Moves between elements:
LG fe GM
LG zi ZF
LG se HR
LG pu LP
DT fe TQ
DT zi TT
DT se FL
DT pu MT
PP fe QB
PP zi HM
PP se TH
PP pu JC
GN fe ZT
GN zi SM
GN se LC
GN pu NS
NJ fe LZ
NJ zi QB
NJ se JC
NJ pu DL
PF fe TH
PF zi TR
PF se HM
PF pu QB
GM fe FG
GM zi TN
GM se LG
GM pu JP
LP fe JP
LP zi LG
LP se FG
LP pu TT
QQ fe MZ
QQ zi LZ
QQ se DL
QQ pu TN
QB fe ZZ
QB zi PF
QB se PP
QB pu NJ
LZ fe ZB
LZ zi ZZ
LZ se NJ
LZ pu QQ
ZB fe DL
ZB zi JC
ZB se LZ
ZB pu MZ
MT fe LC
MT zi DT
MT se SM
MT pu ZT
FL fe DT
FL zi GQ
FL se HP
FL pu SM
JC fe NJ
JC zi PP
JC se ZZ
JC pu ZB
FT fe NS
FT zi LC
FT se ZT
FT pu GL
ZZ fe JC
ZZ zi TH
ZZ se QB
ZZ pu LZ
MZ fe ZF
MZ zi ZB
MZ se QQ
MZ pu HR
LC fe GN
LC zi TQ
LC se MT
LC pu FT
TR fe CC
TR zi NS
TR se GL
TR pu PF
TQ fe SM
TQ zi HP
TQ se DT
TQ pu LC
ZT fe FT
ZT zi MT
ZT se GN
ZT pu DD
ZF fe TN
ZF zi DL
ZF se MZ
ZF pu LG
JP fe GQ
JP zi GM
JP se LP
JP pu HP
HM fe PF
HM zi GL
HM se CC
HM pu PP
NS fe DD
NS zi GN
NS se FT
NS pu TR
TH fe PP
TH zi CC
TH se PF
TH pu ZZ
GQ fe TT
GQ zi FG
GQ se JP
GQ pu FL
TN fe HR
TN zi QQ
TN se ZF
TN pu GM
DD fe GL
DD zi ZT
DD se NS
DD pu CC
HP fe FL
HP zi JP
HP se TT
HP pu TQ
GL fe TR
GL zi FT
GL se DD
GL pu HM
FG fe LP
FG zi HR
FG se GM
FG pu GQ
SM fe MT
SM zi FL
SM se TQ
SM pu GN
CC fe HM
CC zi DD
CC se TR
CC pu TH
HR fe LG
HR zi MZ
HR se TN
HR pu FG
TT fe HP
TT zi LP
TT se GQ
TT pu DT
DL fe QQ
DL zi NJ
DL se ZB
DL pu ZF

Each row, then its element:
[ 0.049, -0.036, -0.099, -0.080,  0.056, -0.152, -0.008, -0.040,  0.066, -0.222, -0.139,  0.162,  0.004, -0.273, -0.050,  0.101, -0.161]
element: TT
[-0.145,  0.059,  0.029,  0.029,  0.002, -0.067,  0.114,  0.112,  0.077, -0.053, -0.183,  0.047,  0.183, -0.318,  0.145,  0.092,  0.001]
element: LP
[-0.123,  0.032, -0.031, -0.243, -0.005,  0.135, -0.094, -0.134,  0.121,  0.159,  0.190, -0.184,  0.145,  0.050, -0.071,  0.040, -0.100]
element: MZ
[ 0.265, -0.218,  0.141,  0.163, -0.027,  0.041, -0.002,  0.113, -0.106,  0.210, -0.048, -0.026, -0.003,  0.083, -0.032, -0.074,  0.029]
element: PP
[ 0.190, -0.108,  0.212,  0.060,  0.122,  0.054,  0.072,  0.067, -0.108,  0.211, -0.082,  0.012,  0.075,  0.148,  0.154, -0.104, -0.093]
element: ZZ
[-0.093, -0.006,  0.004, -0.028, -0.004, -0.110,  0.139,  0.094,  0.109, -0.165, -0.176,  0.082,  0.149, -0.308,  0.089,  0.107, -0.067]
element: JP

From each start, follow one symbol. Which element do you reach?
Answer with the element's name.
---
[-0.028,  0.065,  0.005,  0.002, -0.059, -0.075,  0.008,  0.088,  0.164,  0.217,  0.067, -0.135,  0.187, -0.235,  0.027,  0.120,  0.198]
pu -> LP
---
[-0.018, -0.045, -0.050, -0.065,  0.012, -0.124,  0.078,  0.062,  0.069, -0.232, -0.177,  0.140,  0.058, -0.288,  0.040,  0.100, -0.145]
fe -> TT
---
[-0.117,  0.034, -0.029, -0.186, -0.129,  0.114, -0.061, -0.072,  0.147,  0.160,  0.232, -0.200,  0.171, -0.015, -0.103,  0.033, -0.023]
se -> MZ
---
[ 0.091, -0.077,  0.215, -0.036,  0.120,  0.040,  0.139,  0.058, -0.083,  0.115, -0.060, -0.024,  0.110,  0.177,  0.222, -0.133, -0.158]
zi -> PP
---
[-0.011, -0.030, -0.053, -0.061,  0.011, -0.143,  0.085,  0.081,  0.086, -0.216, -0.157,  0.112,  0.064, -0.294,  0.030,  0.099, -0.108]
se -> JP
---
[-0.069,  0.026,  0.011, -0.043, -0.125, -0.038,  0.013,  0.053,  0.177,  0.204,  0.149, -0.200,  0.158, -0.189, -0.067,  0.069,  0.157]
zi -> MZ
---
[ 0.095, -0.100,  0.206, -0.017,  0.129,  0.053,  0.164,  0.079, -0.098,  0.107, -0.066, -0.019,  0.099,  0.180,  0.215, -0.116, -0.172]
se -> ZZ
---
[ 0.098, -0.080,  0.212, -0.013,  0.113,  0.048,  0.137,  0.074, -0.075,  0.125, -0.071, -0.021,  0.095,  0.182,  0.217, -0.120, -0.157]
se -> ZZ
---
[ 0.250, -0.158,  0.185,  0.141,  0.072,  0.017,  0.016,  0.103, -0.112,  0.255, -0.061, -0.016,  0.032,  0.111,  0.107, -0.062, -0.016]
se -> PP
---
[ 0.008, -0.214,  0.012,  0.168, -0.130,  0.222, -0.176,  0.013, -0.121,  0.014, -0.090, -0.029, -0.054,  0.108, -0.177,  0.024, -0.001]
pu -> PP
---
[-0.061,  0.042,  0.016, -0.069, -0.137, -0.040,  0.002,  0.059,  0.194,  0.227,  0.149, -0.195,  0.147, -0.169, -0.059,  0.063,  0.165]
zi -> MZ
---
[ 0.065, -0.039, -0.086, -0.076,  0.044, -0.139, -0.002, -0.040,  0.059, -0.216, -0.134,  0.168,  0.012, -0.254, -0.020,  0.114, -0.172]
zi -> LP
---
[-0.098, -0.026,  0.015, -0.010, -0.024, -0.102,  0.134,  0.087,  0.093, -0.179, -0.179,  0.089,  0.133, -0.311,  0.107,  0.086, -0.078]
se -> LP
---
[-0.144,  0.038, -0.028, -0.174, -0.116,  0.088, -0.047, -0.065,  0.148,  0.172,  0.226, -0.219,  0.164, -0.008, -0.108,  0.025, -0.021]
se -> MZ
---
[-0.058,  0.049,  0.019, -0.064, -0.130, -0.037, -0.001,  0.068,  0.187,  0.208,  0.156, -0.195,  0.152, -0.178, -0.079,  0.089,  0.188]
zi -> MZ
---
[-0.168,  0.064,  0.040,  0.040, -0.020, -0.095,  0.110,  0.102,  0.090, -0.069, -0.183,  0.046,  0.220, -0.292,  0.163,  0.116, -0.009]
pu -> TT
---
[ 0.118, -0.085,  0.025, -0.350,  0.125,  0.005,  0.046,  0.015,  0.074, -0.020,  0.090, -0.109,  0.032,  0.209,  0.103, -0.004, -0.181]
pu -> MZ
---
[ 0.075,  0.020, -0.112, -0.044,  0.053, -0.104, -0.078, -0.133,  0.057, -0.166, -0.066,  0.199, -0.016, -0.253, -0.085,  0.079, -0.197]
zi -> JP
---
[ 0.215, -0.247,  0.115,  0.194, -0.116,  0.105, -0.043,  0.106, -0.097,  0.154, -0.046, -0.028, -0.040,  0.087, -0.117, -0.051,  0.020]
pu -> ZZ
